Here is a tiny trained network, its code and every weight. The questions are about switching its units off for an input and a class, where a switched-off unit gives its printed mean instead of its output.

import numpy as np


def w(rows, s, z=0):
    codes = np.array(rows[::2]) - 128.0
    scale = np.full(codes.shape[1], s)
    scale[-1] = z or s
    return codes * scale


def f(y):
    return y / 2 * (1 + np.tanh(0.7978845608 * (y + 0.044715 * y**3)))


def log_softmax(a):
    a = a - a.max(-1, keepdims=True)
    return a - np.log(np.exp(a).sum(-1, keepdims=True))


def net(x, mask):
    res = np.array(x, float).reshape(1, 5) / 4 @ E
    y = f(res @ A[0][:, :-1].T + A[0][:, -1])
    res = res + np.where(mask, y, B[0][:, -1]) @ B[0][:, :-1]
    return log_softmax(res[-1] @ U[:, :-1].T + U[:, -1])


A, B = {}, {}
E = w([
[217,112,106,2,111],'x0',
[125,131,127,129,130],'x1',
[169,99,41,196,132],'x2',
[176,194,148,153,46],'x3',
[220,124,175,162,181],'x4',
],0.01)
A[0] = w([
[115,136,118,157,140,60],'n1',
[140,153,116,86,126,2],'n2',
[95,65,77,152,252,237],'n3',
[75,67,128,139,173,194],'n4',
[79,153,92,126,120,233],'n5',
[168,147,77,166,97,182],'n6',
[105,143,184,107,132,93],'n7',
[150,187,119,162,94,187],'n8',
[190,136,144,161,154,72],'n9',
[184,136,95,96,116,63],'n10',
[126,73,84,149,90,122],'n11',
[100,115,101,87,100,180],'n12',
[121,147,142,161,144,155],'n13',
[126,185,128,147,59,244],'n14',
[99,116,74,112,75,164],'n15',
[157,109,111,84,120,170],'n16',
[153,110,63,163,134,112],'n17',
[102,131,196,113,114,92],'n18',
[170,81,174,144,166,79],'n19',
[128,143,182,107,125,87],'n20',
[118,88,166,157,148,80],'n21',
[71,85,128,127,114,146],'n22',
[109,120,147,161,117,87],'n23',
[104,123,142,161,114,29],'n24',
[105,154,129,163,58,169],'n25',
[88,125,149,194,127,19],'n26',
],0.015,0.003)
B[0] = w([
[58,102,53,147,99,138],'n1',
[110,133,87,200,85,151],'n2',
[145,108,175,61,129,252],'n3',
[169,110,158,127,113,197],'n4',
[139,143,135,111,180,177],'n5',
[62,137,168,43,104,169],'n6',
[84,149,44,63,144,172],'n7',
[158,60,184,64,109,170],'n8',
[83,199,153,159,145,169],'n9',
[124,76,57,182,112,179],'n10',
[96,166,101,84,163,158],'n11',
[184,144,136,173,188,178],'n12',
[105,93,113,114,118,153],'n13',
[174,120,183,121,119,194],'n14',
[159,189,149,172,143,177],'n15',
[123,48,132,255,153,190],'n16',
[97,159,69,36,101,170],'n17',
[96,108,36,77,116,175],'n18',
[154,192,63,145,181,181],'n19',
[75,135,137,130,59,165],'n20',
[127,131,154,173,134,153],'n21',
[179,144,165,164,149,169],'n22',
[107,86,109,184,94,147],'n23',
[82,116,104,183,156,144],'n24',
[142,123,167,150,137,183],'n25',
[118,115,122,184,121,177],'n26',
],0.0075,0.013)
U = w([
[142,117,154,139,128,255],'0',
[121,43,101,209,104,84],'1',
[165,85,199,106,122,97],'2',
[67,159,80,82,104,83],'3',
[174,254,144,185,179,60],'4',
],0.014,0.0084)

Each question gives the input, the list of numbers given to net, and the class t.
The units are the neurons (one row each of A and B). Each row of codes is followed by its name. A weight is (code - 128) times the scale printed after its matrix; where a second scale follows, it is the last column's (A, B and U).
mask holds one flag per neuron, in row order. A switched-off neuron (its flag False) gives its mean, the last column of its row in B, instead of its output. The means were averaged over made-up inputs and are rounded, as every weight is.
A unit's drop is (log p(t) with every unit on - log p(t) with that unit switched off) / (log p(t) with every unit on - log p(t) with every unit switched off).
The circuit of an input: a set's keep is (log p(t) with only the set's units on - log p(t) with every unit switched off) / (log p(t) with every unit on - log p(t) with every unit switched off). Starting from the 12 units with the biggest drops (on a tie, the unit counted first), units are removed one at a time, each time the one whose removal leaves the highest keep (on an exact tie, the one counted first), for as long as the keep stays at least 0.8.
circuit, biggest first: the units of the circuit, biggest drop first
unit that matters most: the unit with the biggest drop
top k neurons: the k neurons with the biggest drops, biggest first
drop when u is switched off: that unit's drop, to one decimal
input [-1,0,-7,-5,3], class 3: circuit, biggest first : (n7 n18)
input [-4,-2,-8,8,2], class 2: circuit, biggest first : (n8)
input [7,-6,8,-5,0], class 3: top 2 neurons : (n17 n11)
input [-6,-7,-2,-5,-7], class 0: top 3 neurons : (n3 n16 n19)
input [-1,3,-2,-3,5], class 4: top 2 neurons : (n19 n8)
input [-5,-7,-8,-7,4], class 3: top 4 neurons : (n7 n18 n16 n14)
input [-4,4,3,6,-4], class 2: circuit, biggest first : (n8 n14)
input [1,-2,5,1,-7], class 4: circuit, biggest first : (n15 n12)
input [5,3,2,1,2], class 1: circuit, biggest first : (n10 n16)
input [-7,5,-8,-7,3], class 3: top 3 neurons : (n7 n18 n16)
input [7,4,3,5,-7], class 1: top 2 neurons : (n10 n16)
input [0,2,6,-6,0], class 2: top 2 neurons : (n3 n4)
input [7,-1,-8,0,1], class 3: top 2 neurons : (n7 n18)
input [4,2,7,-2,5], class 3: unit that matters most : n17
input [-6,8,5,4,-8], class 0: top 2 neurons : (n8 n6)
input [7,-5,1,-5,4], class 1: circuit, biggest first : (n16 n10)
input [-4,6,5,-6,-2], class 0: top 2 neurons : (n3 n8)
input [-7,-4,-8,-8,-5], class 2: top 2 neurons : (n4 n3)
input [6,5,3,5,-4], class 1: top 3 neurons : (n10 n16 n3)
input [5,6,-8,-8,-7], class 2: circuit, biggest first : (n22)
input [5,6,6,8,0], class 2: top 2 neurons : (n8 n6)
input [-7,0,-6,-6,-8], class 4: top 2 neurons : (n22 n5)
input [-3,-6,1,7,4], class 2: drop when n14 is switched off : 0.1
input [1,7,1,-8,-4], class 2: drop when n3 is switched off : 0.2
input [-6,6,1,-3,-7], class 4: drop when n15 is switched off : 0.3
input [5,-3,-2,2,-5], class 1: drop when n19 is switched off : 0.2
input [2,6,5,3,-7], class 4: circuit, biggest first : (n15)
